Below are the code and all the weights of a small trained network. Each question names an input and a target symbol and asks about switching units off, where a switched-off unit gives its printed mean instead of its output.

import numpy as np


def w(rows, s, z=0):
    codes = np.array(rows[::2]) - 128.0
    scale = np.full(codes.shape[1], s)
    scale[-1] = z or s
    return codes * scale


def norm(h):
    return h / np.sqrt((h * h).mean(-1, keepdims=True) + 1e-5)


def f(y):
    return np.maximum(y, 0)


def softmax(a):
    e = np.exp(a - a.max(-1, keepdims=True))
    return e / e.sum(-1, keepdims=True)


def log_softmax(a):
    a = a - a.max(-1, keepdims=True)
    return a - np.log(np.exp(a).sum(-1, keepdims=True))


def net(x, mask):
    ids = ['ΔΛΞΠΨαβγεζμτφω'.index(c) for c in x.split()]
    T = len(ids)
    res = E[ids] + P[:T]
    q, k, v = (norm(res) @ M[0].T for M in (Q, K, V))
    z = softmax(np.where(np.tri(T) > 0, q @ k.T / 2**0.5, -1e9)) @ v
    res = res + np.where(mask[0], z, O[0][:, -1]) @ O[0][:, :-1]
    y = f(norm(res) @ A[0][:, :-1].T + A[0][:, -1])
    res = res + np.where(mask[1:17], y, B[0][:, -1]) @ B[0][:, :-1]
    return log_softmax(norm(res)[-1] @ U[:, :-1].T + U[:, -1])


Q, K, V, O, A, B = {}, {}, {}, {}, {}, {}
E = w([
[100,113,81,163,77,119,141,116,139,137],'Δ',
[103,132,223,170,91,81,116,124,211,141],'Λ',
[92,99,118,165,100,146,102,111,126,124],'Ξ',
[133,67,204,49,129,74,82,150,83,86],'Π',
[94,66,134,164,109,121,116,76,106,129],'Ψ',
[65,109,56,161,146,54,128,185,120,213],'α',
[88,163,55,130,129,143,140,117,51,50],'β',
[80,69,147,155,110,154,101,89,119,118],'γ',
[108,84,99,152,79,114,138,104,130,129],'ε',
[187,87,134,151,141,94,77,117,139,16],'ζ',
[108,81,89,153,74,102,156,89,119,140],'μ',
[155,98,49,42,73,201,23,68,207,139],'τ',
[153,161,117,131,251,105,205,66,193,148],'φ',
[101,100,125,73,150,193,218,73,107,167],'ω',
],0.024)
P = w([
[101,13,133,195,23,231,116,165,86,123],'0',
[98,35,124,175,41,203,121,143,109,107],'1',
[97,41,113,163,63,186,120,138,125,99],'2',
[82,48,112,154,73,168,121,115,134,95],'3',
[75,69,108,140,70,155,130,95,145,93],'4',
[75,88,109,140,84,135,137,74,133,108],'5',
[70,111,92,142,94,115,116,73,142,101],'6',
[66,128,92,132,99,100,107,64,155,92],'7',
[67,140,111,149,125,82,106,43,112,124],'8',
[46,170,113,128,131,79,94,30,127,101],'9',
[58,191,113,129,135,60,112,13,130,103],'10',
[58,206,109,132,142,30,112,13,135,98],'11',
[56,214,102,129,153,2,116,13,136,101],'12',
],0.0097)
Q[0] = w([
[14,54,86,213,92,26,118,50,47,49],'h0',
[12,21,72,207,43,87,141,4,134,42],'h0',
],0.014)
K[0] = w([
[157,239,131,72,240,48,143,129,137,140],'h0',
[156,253,122,57,240,84,130,91,193,125],'h0',
],0.012)
V[0] = w([
[137,157,150,23,72,64,69,243,3,97],'h0',
[152,151,29,118,209,221,193,77,80,53],'h0',
],0.007)
O[0] = w([
[64,13,6,81,174,100,155,146,197,52,2],'h0',
[135,83,41,144,154,187,156,114,38,137,188],'h0',
],0.011)
A[0] = w([
[134,119,28,143,233,190,177,127,52,105,20],'n0',
[178,153,123,117,141,162,158,104,63,164,145],'n1',
[63,153,107,130,124,94,90,98,154,140,166],'n2',
[161,138,184,54,73,110,94,184,35,139,143],'n3',
[132,126,97,155,137,117,116,81,110,179,209],'n4',
[106,134,140,132,128,203,226,139,90,135,70],'n5',
[166,218,140,75,176,115,172,86,103,139,49],'n6',
[176,108,103,154,114,110,79,66,144,27,117],'n7',
[75,96,60,132,141,115,122,120,71,25,42],'n8',
[130,140,197,63,138,191,56,143,95,42,41],'n9',
[231,96,184,71,198,220,247,149,141,132,198],'n10',
[77,103,205,148,109,90,139,125,191,218,140],'n11',
[173,157,123,67,168,135,214,157,245,118,55],'n12',
[253,160,175,80,228,216,202,103,111,247,175],'n13',
[134,184,205,123,119,88,122,168,188,138,2],'n14',
[126,121,39,33,146,148,57,83,202,135,38],'n15',
],0.013,0.0076)
B[0] = w([
[69,222,71,79,116,205,164,146,167,177,183],'n0',
[100,71,136,143,134,152,176,137,144,154,222],'n1',
[116,77,117,121,134,111,109,187,134,133,167],'n2',
[121,67,152,127,171,143,205,161,140,57,196],'n3',
[155,121,112,127,138,143,66,118,127,92,223],'n4',
[208,111,139,123,182,131,110,126,179,179,169],'n5',
[104,172,84,135,77,161,150,93,102,64,169],'n6',
[122,78,99,141,116,93,94,178,59,117,174],'n7',
[143,197,123,164,102,145,193,109,154,38,189],'n8',
[153,136,55,86,183,98,114,116,150,121,144],'n9',
[170,61,151,249,100,171,149,149,132,189,159],'n10',
[132,198,92,73,149,93,133,128,133,159,199],'n11',
[132,30,211,193,132,230,141,204,165,248,137],'n12',
[55,67,187,205,109,145,140,154,79,159,252],'n13',
[100,131,188,168,116,110,74,96,176,188,160],'n14',
[98,63,124,69,19,209,118,109,146,109,147],'n15',
],0.016,0.015)
U = w([
[231,159,114,139,92,146,121,203,142,149,64],'Δ',
[147,173,173,161,105,59,130,6,192,116,231],'Λ',
[133,178,155,120,122,178,76,255,121,89,2],'Ξ',
[61,20,140,84,138,62,247,94,203,81,81],'Π',
[91,155,196,86,79,111,164,84,8,105,125],'Ψ',
[60,105,58,80,160,69,134,204,61,223,87],'α',
[118,199,64,133,154,168,185,68,135,118,177],'β',
[190,130,137,92,221,153,101,116,142,105,148],'γ',
[146,157,136,59,38,84,212,171,66,136,51],'ε',
[223,140,95,249,140,84,75,94,145,31,143],'ζ',
[230,85,90,98,130,76,192,40,133,169,150],'μ',
[117,102,62,107,49,148,7,6,82,182,89],'τ',
[159,123,111,125,133,119,130,114,135,126,70],'φ',
[167,63,142,176,212,173,147,185,146,183,197],'ω',
],0.0083,0.0056)

Each question gives the input, a string of symbols that net reads in full, and the target symbol t.
The units are the heads (2 rows each of Q, K, V and O) and the neurons (one row each of A and B). Each row of codes is followed by its name. A weight is (code - 128) times the scale printed after its matrix; where a second scale follows, it is the last column's (O, A, B and U).
mask holds one flag per unit, heads first, then neurons. A switched-off unit (its flag False) gives its mean, the last column of its rows in O or B, instead of its output. The means were averaged over made-up inputs and are rounded, as every weight is.
A unit's drop is (log p(t) with every unit on - log p(t) with that unit switched off) / (log p(t) with every unit on - log p(t) with every unit switched off).
The circuit of an input: a set's keep is (log p(t) with only the set's units on - log p(t) with every unit switched off) / (log p(t) with every unit on - log p(t) with every unit switched off). Starting from the 12 units with the biggest drops (on a tie, the unit counted first), units are removed one at a time, each time the one whose removal leaves the highest keep (on an exact tie, the one counted first), for as long as the keep stays at least 0.8.
units of the circuit, in order: the units of the circuit, biggest drop first
unit that matters most: the unit with the biggest drop
k most important neurons: the k neurons with the biggest drops, biggest first
drop of u: that unit's drop, to one decimal
input Δ ε τ ε, target τ: units of the circuit, in order : h0; n3; n8; n13
input Ψ β μ β, target β: units of the circuit, in order : n0; n8; h0
input β ζ Δ β ζ γ ε, target ζ: unit that matters most : h0
input μ τ Δ, target τ: units of the circuit, in order : h0; n3; n8; n13
input φ Λ Δ τ ω ζ β β Δ Λ, target Ψ: units of the circuit, in order : h0; n10
input Π Π ω Δ Λ α τ Λ Ξ, target Λ: units of the circuit, in order : h0; n13
input Ξ ε ε Ξ μ Ξ α ε Δ Ψ, target α: 2 most important neurons : n2; n11
input Λ γ Λ ε γ Δ Ξ ζ γ, target ζ: units of the circuit, in order : h0; n13; n0; n1
input Λ γ α, target α: units of the circuit, in order : h0; n11
input ε γ Ψ, target Ψ: 2 most important neurons : n5; n10
input Λ Ξ Ψ, target Λ: 2 most important neurons : n14; n13
input α Ξ ω τ μ, target τ: 3 most important neurons : n3; n8; n13
input μ μ μ, target μ: 4 most important neurons : n13; n0; n8; n11
input β ε Π Ψ, target Π: units of the circuit, in order : h0
input τ γ ε Ψ Δ τ α μ Δ, target α: drop of h0 : 1.3
input α Ξ Ξ τ Δ γ, target τ: drop of h0 : 1.0
input Λ γ β β ε Λ τ ζ μ ω β μ, target β: drop of n0 : 0.4
input μ α β ω α, target α: 2 most important neurons : n2; n8
